In the rows, 128 means zero.
[109 161 117 107 143 170 104 121 123 108 177 136 142 151 121 147  95 172
  63 105 147 125 125 146 128 133  84 128 142 127 163 115 135 133 147 128
 144 133 123  97  89 108 149 144 120 136 116 108] => B
[147 153 175 171 116 119 101  94 161 160 141 110  98  99 119 133 109 117
  95 121 111 128  92 154 107 146 111 134 110  98 108 171 137 150 123 114
 113 178 146 106  83 134 146 146 139 169 102 162] => S
[128 127 108  96 116 134 143 150 147 134 162 120 112 114 135 122 115 129
 113 133 110 107 148 122 156 117  94 128 141 163 151 156 140 125 118 138
 145 121 136 139 148 126 117 108 115  81 117 123] => T
[ 73 157 116 181 116 143  78  93 148 122 143  94 134 157 116 173  49 133
 180 110 139 142  76 137 126 120  61 135 174 114 118 140 118  99 108  99
 116 150 138 106  70 143 161 149 170 145 119 154] => Q
[100  88 158 143 159 136 171  86 168 126 100 150 123 115 130 135 167 154
 104 132 140 113  78 119 131 139 112 197 101 173 179 157  89 135  81 122
 159 140 112 223 169 139 143 111 164 147 134 130] => Q
[128 117 125 126 155 139 122 167 132 156 135 101 151  92 115 123 125 135
 138 132 129 122 175 110 131 172 147 125 153 132 185 157 129 122 142 146
 131  96 157 118 125 128 112  83 145  61 125 109] => A
[127 146 115 127 127 115 153 115 119 124  84 103  78  97  96 153 137  90
 138 144  91 135 127 123  90 121 135 129 119  98 114 225  96  97 117 111
  30 129 129  96  61 115 140 140 125 101 117 138] => G
[162 140 153 118 130 183 120 123 128 116 139 113  72 106 112 124 157 179
  93 124 174 116 141 112 105 141 150 158 125 167 162 252 168 103 114 101
 127 107 143 168 161 158 127 123  67  85 125 147] => B
[153 163 163 142 126 167  70  88 126 164 120  93 121 148 140 122  87 135
 102 119 139 134  98 168 108 132 117 165 120 144 125 171 159 125 120 112
 121 147 104 112 108 140 130 141 122 133 107 161] => T
[153 111 142 136  77 155 197 128 113  71 131 160 170 153 150 149 125 153
  88 153 123 128 139 141 124 132 127 138  90 117 178  79 152 130  88 136
 178 112 156 175 214  88 149 123  77 131  94  53] => G
[ 90 130 159 138 148 124 123 142 134 160 119 106 159 112  95 117 140 125
 174 127 145 118 129  96 128 156 103 138 154 141 145 144 126 127 126 130
 128 131 157 126 131 140 102 116 116 103 131 122] => B
[101 138 129 125 149 137 116 132 131 148 145 122 158 121 138 134 114 147
 167 133 119 128 134 119 134 144 125 135 143 153 161 134 121 134 116 157
 149 126 170 147 123 118 130 112 140 108 132 107] => S
[137 122 109 130 139 125 108 116 115 127 104 110 142 129 105  85 149 130
 168 112 137 128 111 107 124 120 142 141 107 140 151  98 159  83 141 108
  74 132 137 119  98 143 122 135 154 138 156 155] => A
[117 146  86 147 170 105 142 123 142  98 134 176 160 122 120 194 140 166
 105 121 130 144 162 117 105 169  67 113 117 144 153 128 139 132 135 119
  87 158 131 157 180 131 143 109 109 113 122 125] => S
[125 107 174 154 125 138 131 136 129 107 146 108 101 132 136 137 123 104
 171 117 131 119 109  78 112 106 168 154 110  81 137 194 179 126  75  94
 142  72 154  85 145 132 132 118  84  75 110 136] => T
[ 91 163 127 114 131 154 123 106 151 150 154 138 110 144 154 132 107 160
  91 119 139 133 126 159 136 124 109 115 114  95 127 161 127 139 165 117
 122 133 117 103  93 120 144 143 142 163 126 128] => S
[ 85 125 152 163  86 107 143 119 128 124 156 128 170 159 148 127 147 150
 196 105 133 148  93  93 141  95 108 139  75 123 105 123 160 132 147 105
  81 123 173 102 132 109 130 119 150 205 128 154] => S
[129 120 120 145 129 143 130 130 103 124 122 118 145 129 119 107 118 134
 174 124 134 120 122 129 105 141 132 146 143 144 164 148 125 101 130 121
  99 147 146 148 129 130 140 114 128 105 145 122] => G
[139 160 143 120 129 110 147 152 146 163 198 105 117  98 130  95 127 127
  74 151 132 114 165 150 155 127  87  76 162  90 139 125 105 141 147 159
 163  98 147 102 117  93 102 104 150 105 105 112] => A
[108 103 133 112 133 137 124 158 134 144 165 126 132 113 129 115 144 114
 154 133 122 115 137  98 144 116 137 136 118 153 143 160 134 115 152 132
 139 131 153 135 165 140 110 106  96  82 139 127] => T
[ 95 140 157 124 141 159 127 106 112 134 143 141 145 168 106 145 117 132
 141 118 125 117 126 101 112 142 103 111 132 158 140 137 141 116 129 135
  86 139 115 103 103 134 124 134 161 153 143 143] => G
[131 190 131 145 152 140 121 103 108 161 155 120 168 139 141 140 112 150
 123 117 118 162 121 169 141 129  77 123 128 101 139  80 131 135 163 172
  85 127 126 102  99  85 118 130 167 148 114 108] => S
[113 102 152 149 123 124 142 100 127  94 112 131 140 164 155 121 120 149
 206 129 136 123  91  97 111 121 156 156 115  94 127  78 155 128  92  95
 140 142 163 141 150 123 150 155 102 141 165 100] => S
[130 154 162 135 143 159 128  92 147 108 113 118 123 153 130 158 102 154
  73 127 142 152 126 124 114 137 140 161 134 107 144 204 137 106 119 108
 121 142  91  94 147 160 138 122 115 142 114 160] => Q
[112 115 116 132 134 153  93 119  95 123 132 126 140 161 120 159 123 111
  69 167 120 128 131 140 112 136 121  91 133 117 155 117 104 100 137 106
 129 137 135 133 161 172 140 139 108 107 114 136] => G
[137 124  97  63 150 121  90 127 115  96 129 121 110 126 123 128 140 151
  87 139 111 132 151 130 137 119 152 126 132 163 144 146 121 127  89 137
 146 139 136 158 138 136 141 147  93 124 131 133] => B
[126 108 127 151  90 141 130 125 141  71 149 139 127 140 118 163 127 172
 184 122 157 138 171 123 123 160 102 108 128 164 128 143 150 116  73  97
 142 120 186 157 149 131 146 126 152  95 118 114] => G
[119 137 134 131 130 129 123 143 145 170 143 111 128 139 128 119 110 107
 138 138 121 113 137 133 117 131 102 160 147 138 142 112  95 142 132 117
 149 165 133 100  85 122 132 123 119  91 133 132] => T
[124  93 161 132 157 119 154  93  96 111  55 101 179 117 105  79 126 135
 154 133 154 136 113 113  91 157 103  75 140 116 178 135 173  93 109  90
 114 117 172 137 171 152  97 119 128 162 131  97] => K
[107 114 104 136 143 119 125 122 122 140 123 123 133 166 107 145 119 122
 181 118 146 129 113 111 114 159  89 135 157 147 124 103  96 130 120 118
  96 133  91 113 101 154 127 127 158  81 123 143] => Q
[ 47 118 169 169 123 110 193 113 168 150 111 126 146 132 119 179 145 143
 180 160 161 130 119  73 108 155 104  60 123  98 101 212 116 134 111 120
 149  81 138 110 123 173 118  77 183 119 138 142] => S
[112 128 121 109 111 137 150 141 142 156 160 137 142 116 120  78 127 132
 142 134 131 109 155 111 149 121 118  99 114 128 144 130 145 131 154 130
 141 124 156 110 123 120 100 126 112 109 128 102] => K
[ 68  48 165 108  85 105 204 111 158 133 149 121  90 119 140 111 142 133
 129 146 182 130  98  94 137 116 159  52 148  75  87 215 111 120 162  85
 118  85 136 129  91 121 126 126 143 168 142 113] => G
[111 137 121 119 110 130 135 144 147 142 126 111 135 125 129 110 129 125
 124 140 116 114 144 113 132 136 117 145 145 156 157 155 117 116 112 136
 124 133 155 143 128 123 124 120 128  96 133 122] => G
[176 143  79 166 111 136 127 138 158  97 134 164 174 145 135 164 104 148
  95 139 131 166 195 122 155 136 145 125 108 129 162  59 184 140 136 177
 175 122  95  92 151 115 127 102 112  84 110 114] => Q
[145 138 141 139 113 145  94 101 135 158 139 105 118 119 125 107 115 140
 106 118 143 120 118 165 109 137 108 121 139 103 127 111 132 123 137 104
  99 178 148 101  59  80 135 152 113 153 113 114] => G
[113 157 134 181 178 166 150  82  82 123  82 121 167 135 109 169 129 132
 183 100 144 139 109 102  50 149 130 172 109  77 135 112 134 116  25 115
 130 167 114 147 134 101 170 124 108 105 127 123] => B
[113 130 118 118 151 120 133 139 141 136 132 131 139 162 122 154 140 103
 126 122 167 131 112 109 106 160 100 147 164 147 105 100  92 105 151 107
 121 123  95  91  74  91 111 150 177  99 119 144] => N
[139 120 138 148 162 113 139 114 118 147 112 123 148 109 134 168 115 112
 120 119  98 126  98 169 133 137  82 133 108 108 116  92 119 160 119 148
 140 158 128 127 116 114 138 103 169 102 109 115] => T
[126 181 131 156 137 144 125 128 123 135 155 121 160 160 112  94 111 128
 205 107 148 113 110 113 123 132 104 189 149 129 137  59 144 108 132 129
 117 156 124  93  86  78 120 156 141 110 148 127] => B
[ 93 108 125 116 150 128 126 143 125 136 144 115 141 106 116 107 121 129
 153 146 140 115 138  92 138 138 132 109 152 142 139 176 116 115 131 128
 131 101 156 122 128 140 114 124 145  75 136 126] => N
[123  82 170 131 149 136 185  93 118 117  65 140 149 149 121 161 137 123
 109 133 119 129 109 113  88 114 116 121  67  75 121 160  94 147 150 114
 138 125 126 137 154 157 134 102 141 158 134 129] => Q
[139 149 133 123 173 122 106 102 135 140 115 136 186 142 127 116 111 136
 122 124 128 148 130 143 116 156 106 124 135 131 137  68 132 116 184 131
 114 201 134  74  96 104 117 130 135 168 125 127] => S
[ 96 111  91 116  95 129 117 131 134  93 131  99  96 133 136 165 158 121
 121 115 132 140  97 130 116  82 124 113 127  88  99 183  82  73 126  93
 108 105 141 115  91 122 137 116 149 119 127 147] => G
[122 171 128 137 136 127 134 106 140 154 131 114 147 135 125 120 119 136
  78 144 139 128 120 144 136 163  85 108 158 145 140 141 142 111 122 136
 104 144 104 109 132 128 117 122 159 109 108 144] => G
[127 158 122 112 138 125 131  93 108 113  94 110 137 153 142 127  96 166
 106 139 141 123  93 165 124 129  89 115 128 136 122 128 150 113 139 112
 104 137 122 112 105 115 145 131 141 166 117 123] => A
[105 131 140 127 108 131 127 117 125 134 151 103 115 158 154 148 114 131
 129 114 127 132  77 146 118 121  99 125 128  77 101 125 116 120 129 104
 112 140 151 138 105 126 154 151 136 174 113 132] => S
[104 191 167 132 159 124 158 104 128 175  91 107 166 131 116 144 100 154
  95 108 174 151 102 157 109 156  85 139 179 101 137 150 116 130 143 124
 116 155 113  99  75 116 120 127 145 152 134 127] => B
[ 97 140 133 142 146 127 121 121 123 154 146 116 145 123 124  99 130 125
 170 146 123 120 143  97 107 141 128 137 142 130 134 135 101 131 134 127
 120 140 155 132 119 132 130 114 117 110 140 130] => S
[ 95 148 138 140 156 147 137 136 148 157 142 130 143 120 114 105 125 132
 153 127 143 111 157 106 134 163 102 162 145 158 138 128 118 161 122 148
 164 126 130 158 129 131 129 118 129  79 133 112] => B
[111 113 170 147 129 150 153 139 148 158 142 121 167 180 114 115 125  81
 190 146 127 144 149  80  96 130 144 120  98  74  87  72 100 125 160 116
 127 162 122  40  75 104 128 167 130 158 139 136] => N
[112 135 122 120 152 141 151 157 133 143 128 114 149 128 120 120 118 125
 132 133 131 114 141 111 128 150 111 128 163 142 159 121 118 130 121 133
 154 124 138 124 138 139 123 115 112  88 126 120] => B
[119 115 131 111 123 123 124 153 131 157 117 117 143 130 131 123 130 135
 131 126 134 121 160 111 143 141 141 164 141 136 156 144 127 134 114 144
 148 116 123 148 141 137 114  89 121  97 122 127] => A
[140 126 164 172 122 133 139 120 139 107 178 116  84 129 105 132 133 130
 174 166 149 120 122  95  78 166 121 103 108 150  94 226 131 137 151 102
 125 146 157 122 164 150 161 134 113  82 139 147] => Q
[165 176 137 128 106 145 131  95 113 112 128 103 133 156 133 139  90 159
  96 133 134 162  99 184 105 114  96 109 114 111 132 132 129 104 146 109
 123 199 157  72 122 113 153 163 130 160 128 134] => Q
[115 138 122 121 148 136 130 141 125 130 156 126 135 125 126 114 115 130
 172 112 134 114 146 109 109 141 121 127 153 128 136 157 129 116 116 125
 141 141 151 143 142 122 119 122 124  89 150 118] => K
[ 82  79 105 159  95 102 161 127 131 113 142 127 128 147 129 163  86 148
 134 144 172 135 139 127 135 151  53  73 198 132 135 118 112 139  92 104
 151 109 125 160 109 164 134 107 143 112  95  99] => K
[118 124  89  88 175 108 133 104 124 115  25 136 142  93 137 197 138 121
  15 149 107 136 165 119 110 121 176 127 127 137 116 192  70 120 110 158
 171 105  84 138 114 152 109  56 173  81 131 154] => A
[120 150 160 137 146 156  98 114 145 174 134 103 139 151 153 123 103 155
  58 118 199 143  94 158 100 155 141 141 173 124 148 194 110 114 149 127
 142 107  86 132  99 145 123 117 119 162 102 155] => Q
[146 170 187 162 118 151 122 123 119 148 158 112 153 160 129 127 103 136
 164 135 154 148 105 150 106 129 119 166 134 117 118 142 127 114 132 127
 139 167 131 108 136  99 134 154 111 157 127 138] => N
[103  99 126 120 134 142 131 146 148 154 157 141 117 102 126  96 140 134
 160 133 129 111 145 118 156 136 144 139 132 181 169 174 119 135 126 147
 141 126 151 166 134 129 128 105 129  92 135 117] => G
[118 113 122 126 125 145 162 177 144 164 135 113 142 118 134 131 141 118
 141 138 121 105 132 105 133 134 113 144 128 128 150 132 111 119 122 134
 149 135 157 143 146 119 125 118 117  83 128 118] => N
[123 144 140 165 169 139 112 103  75  92 118 133 141 101 100 149 122 128
 189 102 120 145 114 138  92 122 126 125 114 146 116 153  87  88 130 132
  55 160 157 105 129 159 107 135 170 109 145 144] => Q
[ 90 148 149 148 143 165  91 119 112 115 143 126 165 166 126 149 117 130
 171 103 146 133 134  93 107 133 109 149 124 109 102 120 138 108 108 128
 106  77 124 153 154 133 112 163 145 123 141 126] => N
[104 121 132 129 119 109 126 150 157 162 152 130 150 145 123 130 128 131
 159 142 132 129 131 107 150 138 111 139 147 134 159 120 125 136 153 137
 155 148 144  97 104 132 123  98 122 116 123 131] => S
[109 107 114 135 145 125 136 152 158 144 148 126 150 124 113 117 125 119
 109 131 130 122 154  84 147 136 112 133 142 141 154 126 123 142 153 140
 146 127 129 122 114 143 121 110 134  95 129 143] => B
[132 124 137 149 149 135 162 110 163 184  80 116 128 138 138 128 121 104
  92 129 130 136 143 148 104 143 118 125  93  52 102 110  90 138 147 100
  96 154  88  89  77 130 129 139 152 146 104 148] => A
[126 136 159 128 138 148 112 114 148 154 149 107 137 148 130 132 120 161
 103 119 142 129 113 141 143 131 113 134 113  98 123 136 143 145 120 127
 139 140 130 108  85 124 143 140 133 160 105 145] => B
[146 179 136 165 131 163 162 117 154 172 128 114 153 140 138 149 130 132
 123 130 142 140 123 158 121 160  99 166 140 114 142  78 127 115 108 133
 160 185 129 117 102  71 154 113 136 102 109 114] => G
[ 94 145 171 123 115 149 117  89 147 176 163 121 102 149 122 117 100 131
  86 122 131 113  85 129 146 121  96 120 116 120 127 168 167 138 129 122
 130 179 108  82  66 128 135 151 151 183 114 154] => K
[118 130 157 111 135 134  89 108 160 167 112 118 127 135 160  90 114 153
  75 125 154 133 125 148 120 159 143 131 140 168 142 157 148 136 137 132
 154 186 122 113  94 132 125 128 132 195 120 151] => S
[ 91 114 157 105 128 134 109 124 126 143 154 102  74  98 106 126 139 118
  97 142 116 122 153 108 124 146 130 103 117 134 134 242 118 121  92 107
 103 138 144 112 141 153 130 129 131 122  94 157] => A
[106 145 141 156 146 121 132 133 143 147 131 124 167 136 129 119 113 108
 148 146 104 130 134 103 115 141 136 146 127 102 150 103 111 135 144 140
 137 148 148  88 114 131 129 123 133 110 140 125] => S
[102 129 145 125 133 136 135 136 134 169 120 122 129 120 125  71 129 127
 137 128 140 114 156 111 134 133 131 133 139 141 156 161 140 139 136 130
 137 130 124 111 120 150  97 104 123 118 141 126] => K
[ 99 154 148 169  93 134 136 109 140 101 112 120 138 191 160 146 106 142
 113 128 152 132  83 122  82 122  68 200 156 139 159 145 114 118  65 102
 178 140 107 178 192 151 149 108  92 152 119 143] => S
[112 120 129 131 134 147 109 118 128 135 155 105 145 130 144 130 111 157
 125 104 137 130 102 141 141 115 131 148 128  89 124 128 127 116 129 116
 127 176 140 137 116 103 147 142 131 159 132 136] => B
[130 148 129 105 149 161 175  89  82 145  86 131 135 141 154 104 130 139
 102  96 135 127 121 175 124 117  79 156 115  80 130  66 120 142 112 136
 134 121 108 169 132  96 112 130 140 124 117  65] => K
[124 136 139 145 140 141 131 117 114 141 106 100 150 113 120 131 121 138
 169 130 111 137 143 104 121 138 144 151 125 114 139 140 125 129  97 148
 115 140 155 134 145 140 129 115 121  82 140 114] => Q
[126 118 124 112 144 141 106 126 105 101 146 134 140 163 120 157 110 143
 131 119 156 137 133 113 124 155 122 124 148 157 149 132 145 113 111 117
 151  96 128 136 162 157 131 120 137  80 114 134] => A
[151 188 153 146 146 113 123  90 120 164 110  95 156 134 124 124 108 123
 140 155 114 148 109 145 109 140 130 120 142 106  99 105 125 118 163 119
 113 190 156  74  80 121 140 133 136 154 140 154] => S
[175 159 101 149 128 123 110 122 121  92 133  96 124 161 139 170 140 145
 155 123 107 136  91 142 104 130  91 154 120 108 122  92 148  86 111 106
  90 171 150 121 132 109 158 134 129 126 122 151] => S
[122 124 126 125 115 142 127 146 147 168 136 109 139 121 135 102 147 125
 128 128 132 129 145 125 138 132 121 138 145 144 157 122 117 124 124 140
 156 151 152 133 134 111 117 103 121  92 135 116] => G
[134 138 126 160 173 102 102  98 143 123 118 116 169 110 134 131 104 124
 160 117 132 163  98 140 111 159 148 109 136  96 116 115 135 108 141 125
 106 137 149 105  95 113 130 142 175 136 127 135] => S
[145 135 155 130 132 117 129 155 160  69 159 131 137 132 137 172 103 157
 145 124 129 132 170 114 134 132 130 117 148  94 125 126 154 157  67 151
 191  81 170 124 149  95 126 136  87 100 116  82] => B
[142 167 137 169 105 138 107 117 177 166 107  93 143 128 144 128 108 136
 150 122 131 148 125 170 120 159 104 153 149 147 113 104 132 131  88 154
 138 181 120 136  86  88 140 130 144 147 124 118] => G
